Below is a small trained network, with its code and all its weights. Each question gives an input and a target symbol and asks what happens when units are switched off, that is, made to give their printed mean instead of their output.

import numpy as np


def w(rows, s, z=0):
    codes = np.array(rows[::2]) - 128.0
    scale = np.full(codes.shape[1], s)
    scale[-1] = z or s
    return codes * scale


def norm(h):
    return h / np.sqrt((h * h).mean(-1, keepdims=True) + 1e-5)


def f(y):
    return y / 2 * (1 + np.tanh(0.7978845608 * (y + 0.044715 * y**3)))


def softmax(a):
    e = np.exp(a - a.max(-1, keepdims=True))
    return e / e.sum(-1, keepdims=True)


def log_softmax(a):
    a = a - a.max(-1, keepdims=True)
    return a - np.log(np.exp(a).sum(-1, keepdims=True))


def net(x, mask):
    ids = ['βγδζηθστ'.index(c) for c in x.split()]
    T = len(ids)
    res = E[ids] + P[:T]
    u = 0
    for l in range(2):
        r = norm(res)
        for j in range(2):
            rows = slice(2 * j, 2 * j + 2)
            q, k, v = (r @ M[l][rows].T for M in (Q, K, V))
            z = softmax(np.where(np.tri(T) > 0, q @ k.T / 2**0.5, -1e9)) @ v
            o = O[l][rows]
            res = res + np.where(mask[u + j], z, o[:, -1]) @ o[:, :-1]
        u += 2
        y = f(norm(res) @ A[l][:, :-1].T + A[l][:, -1])
        res = res + np.where(mask[u : u + 8], y, B[l][:, -1]) @ B[l][:, :-1]
        u += 8
    return log_softmax(norm(res)[-1] @ U[:, :-1].T + U[:, -1])


Q, K, V, O, A, B = {}, {}, {}, {}, {}, {}
E = w([
[185,99,181,55,163,144,154,137,182,130],'β',
[190,136,129,78,119,109,72,71,154,134],'γ',
[134,170,63,75,182,150,148,103,102,152],'δ',
[141,62,7,95,146,99,96,162,76,101],'ζ',
[180,83,154,109,97,130,99,97,115,76],'η',
[112,167,132,199,185,203,189,153,158,105],'θ',
[93,169,162,122,130,58,78,93,134,160],'σ',
[75,84,81,54,70,165,66,103,200,114],'τ',
],0.02)
P = w([
[189,193,160,243,27,201,157,107,167,236],'0',
[51,103,160,121,159,68,235,83,112,172],'1',
[135,137,189,150,161,150,166,153,141,119],'2',
[182,176,176,214,138,186,34,89,72,216],'3',
[116,89,121,104,190,72,189,78,183,91],'4',
[124,147,179,141,193,149,109,179,151,91],'5',
[137,172,156,186,190,167,2,162,63,188],'6',
[121,123,99,111,195,132,151,48,211,71],'7',
[137,117,193,152,126,111,153,176,102,136],'8',
],0.011)
Q[0] = w([
[36,168,183,159,4,98,154,192,46,162],'0.h0',
[193,188,154,95,19,215,117,249,68,151],'0.h0',
[2,61,65,103,61,119,182,80,148,129],'0.h1',
[146,121,73,59,169,76,165,92,149,68],'0.h1',
],0.0078)
K[0] = w([
[137,106,134,140,69,101,197,87,125,189],'0.h0',
[163,52,123,116,91,122,254,60,72,165],'0.h0',
[72,123,94,140,85,176,88,54,127,97],'0.h1',
[130,182,135,120,148,156,51,177,81,56],'0.h1',
],0.0096)
V[0] = w([
[2,172,153,164,129,83,114,116,153,75],'0.h0',
[104,155,172,145,167,25,117,73,96,93],'0.h0',
[161,112,228,215,219,127,115,73,93,166],'0.h1',
[161,118,90,130,99,68,82,207,192,126],'0.h1',
],0.0056)
O[0] = w([
[138,74,109,190,123,2,149,76,210,122,3],'0.h0',
[86,148,160,144,218,135,90,11,109,119,66],'0.h0',
[47,81,105,208,56,199,112,64,137,199,221],'0.h1',
[74,60,176,169,91,80,97,213,192,108,108],'0.h1',
],0.0075,0.0039)
A[0] = w([
[51,117,147,162,146,1,181,60,155,97,141],'0.n0',
[75,127,85,78,88,53,222,106,189,96,161],'0.n1',
[163,142,96,155,169,133,47,200,128,156,152],'0.n2',
[180,62,51,118,148,130,135,131,147,96,67],'0.n3',
[69,130,118,145,184,102,149,43,59,102,141],'0.n4',
[191,93,109,135,139,169,95,116,124,20,171],'0.n5',
[116,73,126,66,70,88,80,89,139,135,3],'0.n6',
[85,104,64,162,158,130,87,131,137,100,195],'0.n7',
],0.0085,0.0016)
B[0] = w([
[164,5,80,144,178,75,144,149,196,133,209],'0.n0',
[140,226,91,254,182,113,126,93,128,6,238],'0.n1',
[138,213,179,151,134,97,111,69,128,182,199],'0.n2',
[75,231,129,116,184,150,185,138,140,153,183],'0.n3',
[197,64,183,72,162,124,144,126,210,137,183],'0.n4',
[91,93,115,68,114,128,138,167,57,148,253],'0.n5',
[179,163,180,130,166,206,193,104,98,79,214],'0.n6',
[129,162,183,120,185,76,148,113,116,136,149],'0.n7',
],0.0094,0.0035)
Q[1] = w([
[136,121,156,255,167,113,150,160,85,203],'1.h0',
[188,175,98,180,90,143,117,221,98,133],'1.h0',
[120,129,111,123,96,116,65,173,63,52],'1.h1',
[174,191,107,88,246,119,121,105,213,31],'1.h1',
],0.0092)
K[1] = w([
[184,116,75,186,67,87,187,125,152,162],'1.h0',
[171,142,130,90,135,147,249,50,118,125],'1.h0',
[103,117,102,139,52,96,57,59,55,39],'1.h1',
[2,251,153,103,184,150,35,133,193,130],'1.h1',
],0.0087)
V[1] = w([
[151,80,43,186,48,120,101,173,64,122],'1.h0',
[29,33,124,148,138,127,162,137,18,41],'1.h0',
[210,142,142,121,181,63,148,110,76,197],'1.h1',
[74,129,120,3,79,150,129,73,197,99],'1.h1',
],0.0063)
O[1] = w([
[23,186,87,8,136,213,108,27,125,181,40],'1.h0',
[173,92,110,77,98,115,183,99,145,24,1],'1.h0',
[127,195,91,128,88,2,148,120,151,193,124],'1.h1',
[221,83,90,92,121,83,38,47,147,49,190],'1.h1',
],0.0078,0.0062)
A[1] = w([
[157,122,102,107,153,89,148,112,135,173,1],'1.n0',
[86,84,133,102,166,76,138,105,181,118,107],'1.n1',
[126,135,89,182,122,102,107,130,122,8,8],'1.n2',
[144,99,140,99,84,136,148,179,129,139,72],'1.n3',
[101,199,93,167,52,121,115,96,105,155,104],'1.n4',
[75,160,111,123,66,159,107,106,174,144,112],'1.n5',
[115,130,85,101,116,122,145,109,137,112,103],'1.n6',
[95,96,151,160,117,133,155,150,93,88,148],'1.n7',
],0.017,0.0038)
B[1] = w([
[159,111,129,98,60,159,131,139,183,116,171],'1.n0',
[102,141,134,135,80,75,107,117,67,146,208],'1.n1',
[162,128,169,177,73,166,83,146,142,5,254],'1.n2',
[70,100,80,132,177,143,96,140,133,144,222],'1.n3',
[121,86,67,192,156,234,75,182,106,165,187],'1.n4',
[26,77,77,152,142,179,133,152,145,127,164],'1.n5',
[87,77,135,121,172,154,145,105,103,63,133],'1.n6',
[127,146,133,82,131,109,188,72,153,114,175],'1.n7',
],0.016,0.0057)
U = w([
[84,20,48,192,188,181,60,173,92,168,138],'β',
[152,171,254,104,149,154,33,61,62,199,17],'γ',
[179,137,92,42,44,152,139,137,190,176,8],'δ',
[90,182,118,51,124,72,141,213,68,146,211],'ζ',
[41,93,147,3,122,147,125,37,48,120,166],'η',
[86,163,175,155,182,151,224,66,141,157,94],'θ',
[79,58,141,145,70,30,117,76,132,180,246],'σ',
[127,107,159,181,100,140,96,141,147,26,106],'τ',
],0.0073,0.0017)

Each question gives the input, a string of symbols that net reads in full, and the target symbol t.
The units are the heads (2 rows each of Q, K, V and O) and the neurons (one row each of A and B). Each row of codes is followed by its name. A weight is (code - 128) times the scale printed after its matrix; where a second scale follows, it is the last column's (O, A, B and U).
mask holds one flag per unit, layer by layer, with each layer's heads first. A switched-off unit (its flag False) gives its mean, the last column of its rows in O or B, instead of its output. The means were averaged over made-up inputs and are rounded, as every weight is.
A unit's drop is (log p(t) with every unit on - log p(t) with that unit switched off) / (log p(t) with every unit on - log p(t) with every unit switched off).
The circuit of an input: a set's keep is (log p(t) with only the set's units on - log p(t) with every unit switched off) / (log p(t) with every unit on - log p(t) with every unit switched off). Starting from the 12 units with the biggest drops (on a tie, the unit counted first), units are removed one at a time, each time the one whose removal leaves the highest keep (on an exact tie, the one counted first), for as long as the keep stays at least 0.8.
circuit, biggest first: the units of the circuit, biggest drop first
top k neurons: the k neurons with the biggest drops, biggest first
k most important neurons of layer l: the k neurons of layer l with the biggest drops, biggest first
input τ β β σ δ, target σ: top neuron -> [1.n1]
input θ η σ η ζ, target σ: circuit, biggest first -> [0.h0 1.n1]
input β θ β η γ β, target β: 2 most important neurons of layer 0 -> [0.n1 0.n6]
input β β β δ δ τ η τ, target τ: circuit, biggest first -> [1.n2 0.n1]
input θ ζ ζ γ, target β: circuit, biggest first -> [1.n4 1.h1]
input τ β η τ τ δ β γ, target δ: circuit, biggest first -> [1.h1 1.n0 0.n2]
input η β β β β η η, target γ: circuit, biggest first -> [0.n2 1.n2]
input τ τ η β δ, target η: 2 most important neurons of layer 1 -> [1.n6 1.n2]
input ζ η δ δ β, target δ: circuit, biggest first -> [1.n0 1.h1]
input β β τ τ, target γ: top 4 neurons -> [0.n6 0.n2 0.n1 1.n2]
input β τ θ, target θ: top 2 neurons -> [1.n7 1.n2]
input γ τ β σ β η ζ β, target η: circuit, biggest first -> [1.h0 1.n1]
input β σ σ δ σ, target σ: circuit, biggest first -> [1.n1 0.n0]
input δ θ γ θ β, target θ: circuit, biggest first -> [0.n1 1.h1 1.n2]
input θ β β τ γ η τ ζ, target τ: circuit, biggest first -> [1.n2]
input β β β β η β β γ, target γ: top 2 neurons -> [0.n1 0.n6]
input β σ β β γ, target γ: top 2 neurons -> [0.n6 0.n0]
input β β σ β δ, target σ: circuit, biggest first -> [0.h0 1.n1]
input τ σ ζ β β, target ζ: top 2 neurons -> [0.n2 0.n3]
input β γ δ η β δ η δ, target η: top 2 neurons -> [0.n4 1.n6]
input β β β δ β, target δ: top 2 neurons -> [1.n0 1.n2]
input β β τ δ σ γ σ η, target σ: 2 most important neurons of layer 0 -> [0.n4 0.n0]
input β η τ τ τ τ τ, target γ: top neuron -> [0.n2]
input τ η β τ σ γ β β, target γ: top 4 neurons -> [0.n0 0.n3 1.n3 1.n2]
input γ τ η σ τ η, target η: top 2 neurons -> [0.n5 0.n1]
input β η β τ η θ σ γ, target σ: top 3 neurons -> [1.n1 0.n0 1.n2]
input η δ γ β σ σ β σ δ, target δ: top 2 neurons -> [0.n4 1.n0]
input τ β β β τ η β γ, target η: top neuron -> [0.n5]
